arr = [[1.150, -0.890, -0.029, -0.231, -0.755, 0.373], [-0.182, -0.070, -0.043, 0.541, 0.321, -0.149], [-1.131, 0.086, -0.265, 0.906, 1.137, -0.817], [0.316, -0.007, -0.148, 0.959, 0.446, 0.319], [-0.804, -0.136, -0.179, 0.793, 0.695, -0.653], [0.159, 0.411, 0.046, 0.588, 0.461, 0.363], [1.641, 2.114, 1.042, -0.384, -0.434, 2.375], [-0.076, 0.039, -0.257, 0.167, 0.797, -0.174], [-0.354, -0.128, 0.232, 0.014, -0.218, -0.327], [0.417, -0.031, -0.170, 0.005, 0.440, 0.174], [-0.076, 1.130, 0.027, 1.126, 1.169, 0.598], [-1.807, 1.521, 0.476, 0.646, 1.090, -0.531], [1.079, -1.069, -0.587, -0.344, 0.196, 0.025], [-0.136, 1.208, 0.150, -1.834, 1.006, -0.015], [-0.581, 0.067, -0.154, 0.613, 0.759, -0.423], [0.192, -0.008, 0.100, 0.113, -0.004, 0.125]]
Rows and columns are counted from 1.
row 1 col 1 -> 1.150
row 2 col 6 -> -0.149
row 16 col 5 -> -0.004
row 15 col 2 -> 0.067
row 5 col 1 -> -0.804
row 9 col 4 -> 0.014
row 2 col 4 -> 0.541
row 4 col 2 -> -0.007
row 3 col 6 -> -0.817
row 13 col 4 -> -0.344
row 13 col 3 -> -0.587
row 1 col 3 -> -0.029
row 8 col 1 -> -0.076
row 8 col 6 -> -0.174
row 1 col 5 -> -0.755
row 11 col 4 -> 1.126
row 2 col 1 -> -0.182
row 5 col 5 -> 0.695
row 15 col 5 -> 0.759
row 10 col 4 -> 0.005
row 2 col 2 -> -0.070
row 15 col 4 -> 0.613
row 13 col 2 -> -1.069
row 15 col 6 -> -0.423
row 3 col 3 -> -0.265
row 16 col 6 -> 0.125
row 7 col 6 -> 2.375
row 1 col 4 -> -0.231
row 13 col 1 -> 1.079
row 12 col 3 -> 0.476
row 7 col 1 -> 1.641

X =
[[-74.3  42.1  36.5  64.5]
 [-67.3  22.8 -40.0  78.8]
 [ 59.4 -55.6  16.6  88.5]
 [ 43.6 -55.8  57.7  34.1]
 [ 22.9 -66.2 -25.2  56.5]
 [ 54.9   0.3 -35.5   6.4]
 [-76.9 -64.3 -16.6  -5.5]
 [ 68.2 -85.2  34.8 -66.3]
 [-33.2 -49.4  65.3 -83.4]
 [ 24.0 -41.7  55.5  -7.4]]
Indices start at 1.
(1, 1)	-74.3
(8, 2)	-85.2
(2, 2)	22.8
(6, 2)	0.3
(2, 1)	-67.3
(9, 2)	-49.4
(2, 3)	-40.0
(7, 2)	-64.3
(6, 3)	-35.5
(7, 4)	-5.5
(8, 4)	-66.3
(2, 4)	78.8
(5, 4)	56.5
(4, 1)	43.6
(5, 1)	22.9
(9, 1)	-33.2
(5, 2)	-66.2
(3, 1)	59.4
(6, 4)	6.4
(9, 4)	-83.4
(4, 4)	34.1
(3, 4)	88.5
(8, 3)	34.8
(1, 2)	42.1
(8, 1)	68.2
(4, 3)	57.7

data =
[[  9.0 -50.2  29.0  -2.5 -37.0 -24.5 -38.9  -0.9 -37.1 -22.3]
 [ -9.8 -50.6  41.9 -28.3 -37.0 -46.3 -35.9 -18.5 -40.4 -14.5]
 [  8.1 -49.6  30.2  -7.4 -37.3 -32.8 -38.0  -4.6 -37.5 -23.3]
 [ 18.7 -46.5  26.8   8.1 -63.0 -23.3 -30.9   3.3 -31.8 -13.5]
 [ 19.9 -37.8  16.3   7.2 -70.0 -18.0 -31.0   9.4 -25.8 -12.8]
 [ 10.3 -45.2  13.6   0.9 -18.4 -28.1 -44.6   7.3 -22.5  -6.2]
 [ 18.2 -38.7  23.9   6.1 -61.2 -17.8 -30.2   3.9 -28.1 -10.5]
 [ 14.9 -29.2  11.7  -5.0 -13.4 -20.6 -46.1   1.4 -18.9 -11.8]
 [ 16.7 -19.0   0.0   9.0   1.9 -42.9 -59.3  23.6 -13.3 -31.9]
 [-11.1 -49.3  41.6 -26.7 -35.9 -44.5 -30.0 -17.0 -43.9 -14.5]]
Rows and columns are counted from 1.
(1, 1): 9.0
(5, 9): -25.8
(4, 2): -46.5
(8, 10): -11.8
(9, 9): -13.3
(1, 6): -24.5
(6, 4): 0.9
(5, 5): -70.0
(9, 3): 0.0
(2, 9): -40.4
(2, 2): -50.6
(3, 1): 8.1
(7, 7): -30.2
(3, 7): -38.0
(1, 4): -2.5
(3, 3): 30.2
(7, 6): -17.8
(5, 6): -18.0
(1, 10): -22.3
(10, 7): -30.0
(2, 8): -18.5
(9, 7): -59.3
(7, 2): -38.7
(5, 7): -31.0
(4, 10): -13.5
(10, 8): -17.0
(3, 5): -37.3
(10, 10): -14.5
(5, 1): 19.9
(9, 2): -19.0
(6, 3): 13.6
(8, 8): 1.4
(2, 4): -28.3
(10, 1): -11.1

grid =
[[ -6.49 -14.46   5.14  -3.17  10.83   9.34]
 [-12.77 -10.53 -22.61  -4.50 -12.80  10.17]
 [  7.78   0.25  -9.90   1.65   4.93  -0.79]
 [  1.84   1.64   3.90   1.65   2.22   1.67]
 [ 21.30  -5.63 -14.37  -2.03   7.14  -6.03]
 [  7.65  13.37 -10.74   8.31   0.77   0.88]
 [  1.01   2.60 -14.76   1.47  -6.86   2.56]
 [  1.24  12.02  -1.21  11.16  12.47   6.88]
 [  2.75   3.18   4.81   4.99   9.53   5.10]
 [-10.25 -17.70 -25.24  -9.28 -14.61   7.59]
 [ -4.95  -8.47  11.17  -0.45  15.16   5.39]
 [  2.72  -4.68  22.94   0.61   9.17   8.22]
 [ 22.12  -5.86  -6.01  -1.60   9.95  -4.68]]
Indices start at 1.
(1, 1): -6.49
(5, 2): -5.63
(7, 4): 1.47
(8, 5): 12.47
(12, 1): 2.72
(5, 1): 21.30
(10, 6): 7.59
(7, 5): -6.86
(13, 4): -1.60
(10, 5): -14.61
(6, 4): 8.31
(5, 5): 7.14
(6, 2): 13.37
(13, 6): -4.68
(9, 5): 9.53
(8, 3): -1.21
(7, 3): -14.76
(5, 4): -2.03
(10, 2): -17.70
(4, 5): 2.22
(4, 3): 3.90
(4, 1): 1.84
(2, 1): -12.77
(10, 3): -25.24
(9, 3): 4.81
(12, 6): 8.22
(3, 4): 1.65
(2, 6): 10.17
(11, 4): -0.45
(11, 1): -4.95
(4, 2): 1.64
(12, 4): 0.61
(6, 3): -10.74
